Below are the code and all the weights of a small trained network. Each question names an input and a class and asks about switching units off, where a switched-off unit gives its printed mean instead of its output.

import numpy as np


def w(rows, s, z=0):
    codes = np.array(rows[::2]) - 128.0
    scale = np.full(codes.shape[1], s)
    scale[-1] = z or s
    return codes * scale


def f(y):
    return np.maximum(y, 0)


def log_softmax(a):
    a = a - a.max(-1, keepdims=True)
    return a - np.log(np.exp(a).sum(-1, keepdims=True))


def net(x, mask):
    res = np.array(x, float).reshape(1, 7) / 4 @ E
    y = f(res @ A[0][:, :-1].T + A[0][:, -1])
    res = res + np.where(mask, y, B[0][:, -1]) @ B[0][:, :-1]
    return log_softmax(res[-1] @ U[:, :-1].T + U[:, -1])


A, B = {}, {}
E = w([
[171,137,202,65,26,151],'x0',
[147,219,213,202,132,114],'x1',
[124,132,127,127,132,134],'x2',
[125,128,133,125,133,129],'x3',
[1,95,145,169,26,72],'x4',
[143,74,149,167,130,225],'x5',
[122,134,128,124,130,136],'x6',
],0.0093)
A[0] = w([
[119,86,75,54,124,129,76],'n1',
[133,147,106,95,128,79,255],'n2',
[139,96,75,72,139,127,72],'n3',
[123,168,125,89,99,136,93],'n4',
[138,91,130,190,101,229,205],'n5',
[250,155,107,90,187,144,81],'n6',
[87,121,83,184,187,105,70],'n7',
[106,158,91,148,159,142,60],'n8',
[143,189,177,173,144,120,72],'n9',
[137,167,134,112,82,131,125],'n10',
[131,189,128,126,126,111,138],'n11',
[163,123,179,58,87,128,84],'n12',
[123,142,152,97,106,143,43],'n13',
[102,145,96,163,171,113,91],'n14',
],0.013,0.0073)
B[0] = w([
[135,104,110,236,49,201,186],'n1',
[91,161,14,143,254,178,215],'n2',
[166,114,134,208,88,163,177],'n3',
[184,149,95,103,119,104,150],'n4',
[132,246,13,102,184,69,219],'n5',
[26,199,201,108,38,90,251],'n6',
[201,78,160,65,44,81,193],'n7',
[182,62,153,66,80,93,152],'n8',
[189,59,70,235,46,208,179],'n9',
[146,117,137,88,164,98,165],'n10',
[110,122,45,176,147,167,166],'n11',
[204,88,132,82,138,121,187],'n12',
[168,79,152,78,88,87,141],'n13',
[199,63,152,36,100,116,172],'n14',
],0.0075,0.013)
U = w([
[208,95,146,72,94,89,33],'0',
[142,111,120,215,78,206,25],'1',
[4,146,166,122,46,71,121],'2',
[118,136,121,132,155,134,254],'3',
[117,137,113,126,153,146,219],'4',
[119,138,121,122,153,139,203],'5',
[125,169,73,119,176,112,61],'6',
[101,104,201,147,227,139,72],'7',
],0.013,0.0097)

Each question gives the input, the list of numbers given to net, and the class t.
The units are the neurons (one row each of A and B). Each row of codes is followed by its name. A weight is (code - 128) times the scale printed after its matrix; where a second scale follows, it is the last column's (A, B and U).
mask holds one flag per neuron, in row order. A switched-off neuron (its flag False) gives its mean, the last column of its row in B, instead of its output. The means were averaged over made-up inputs and are rounded, as every weight is.
A unit's drop is (log p(t) with every unit on - log p(t) with that unit switched off) / (log p(t) with every unit on - log p(t) with every unit switched off).
The circuit of an input: a set's keep is (log p(t) with only the set's units on - log p(t) with every unit switched off) / (log p(t) with every unit on - log p(t) with every unit switched off). Starting from the 12 units with the biggest drops (on a tie, the unit counted first), units are removed one at a time, each time the one whose removal leaves the highest keep (on an exact tie, the one counted first), for as long as the keep stays at least 0.8.
units of the circuit, in order: the units of the circuit, biggest drop first
most important unit: the unit with the biggest drop
k most important neurons: the k neurons with the biggest drops, biggest first
drop of u: that unit's drop, to one decimal
input [-6,-8,1,7,2,7,8], class 1: most important unit : n1
input [3,5,7,2,3,5,-4], class 3: 3 most important neurons : [n6 n5 n1]
input [-3,1,-4,3,-4,2,2], class 2: 2 most important neurons : [n6 n2]
input [1,0,3,-1,5,7,-5], class 6: 2 most important neurons : [n5 n6]
input [5,-7,-3,4,7,0,-3], class 1: units of the circuit, in order : [n6 n1]
input [-8,-3,5,2,8,-3,1], class 0: units of the circuit, in order : [n7 n6]
input [6,0,6,6,3,-7,-8], class 4: units of the circuit, in order : [n2 n6]
input [7,0,-6,0,-5,-8,2], class 6: 4 most important neurons : [n2 n7 n11 n14]
input [5,-1,4,-5,3,6,6], class 4: 3 most important neurons : [n6 n7 n5]
input [0,7,-5,1,4,-2,2], class 1: 2 most important neurons : [n9 n6]
input [5,-8,-7,0,-6,-3,-4], class 1: 2 most important neurons : [n1 n3]
input [-6,-5,4,-1,-4,-3,1], class 0: 3 most important neurons : [n7 n14 n8]
input [0,-6,6,-5,5,8,5], class 6: 3 most important neurons : [n5 n6 n9]
input [-1,4,-8,4,6,-7,4], class 3: 3 most important neurons : [n6 n2 n5]
input [8,5,8,5,8,-7,-1], class 0: units of the circuit, in order : [n6 n12]
input [2,5,5,-2,5,-3,8], class 4: units of the circuit, in order : [n6]
input [5,7,3,5,1,8,-8], class 4: units of the circuit, in order : [n1 n3]
input [1,7,-2,-6,-7,-3,6], class 1: 3 most important neurons : [n9 n11 n5]
input [-2,4,-5,7,3,-3,4], class 5: 2 most important neurons : [n6 n1]
input [1,8,2,-2,-8,-3,4], class 1: 2 most important neurons : [n9 n11]
input [2,4,-1,-3,7,8,-2], class 6: most important unit : n5
input [8,6,5,-7,5,7,4], class 0: 2 most important neurons : [n2 n12]
input [4,-3,0,-5,1,-6,-3], class 6: drop of n1 : -0.1
input [2,0,0,-4,-8,-6,-3], class 2: drop of n13 : 0.0
input [6,-6,0,5,5,-4,5], class 0: drop of n9 : 0.2
input [-6,0,0,-4,-8,1,8], class 2: drop of n6 : 0.8
input [4,-5,0,-1,-4,8,-3], class 6: units of the circuit, in order : [n5]
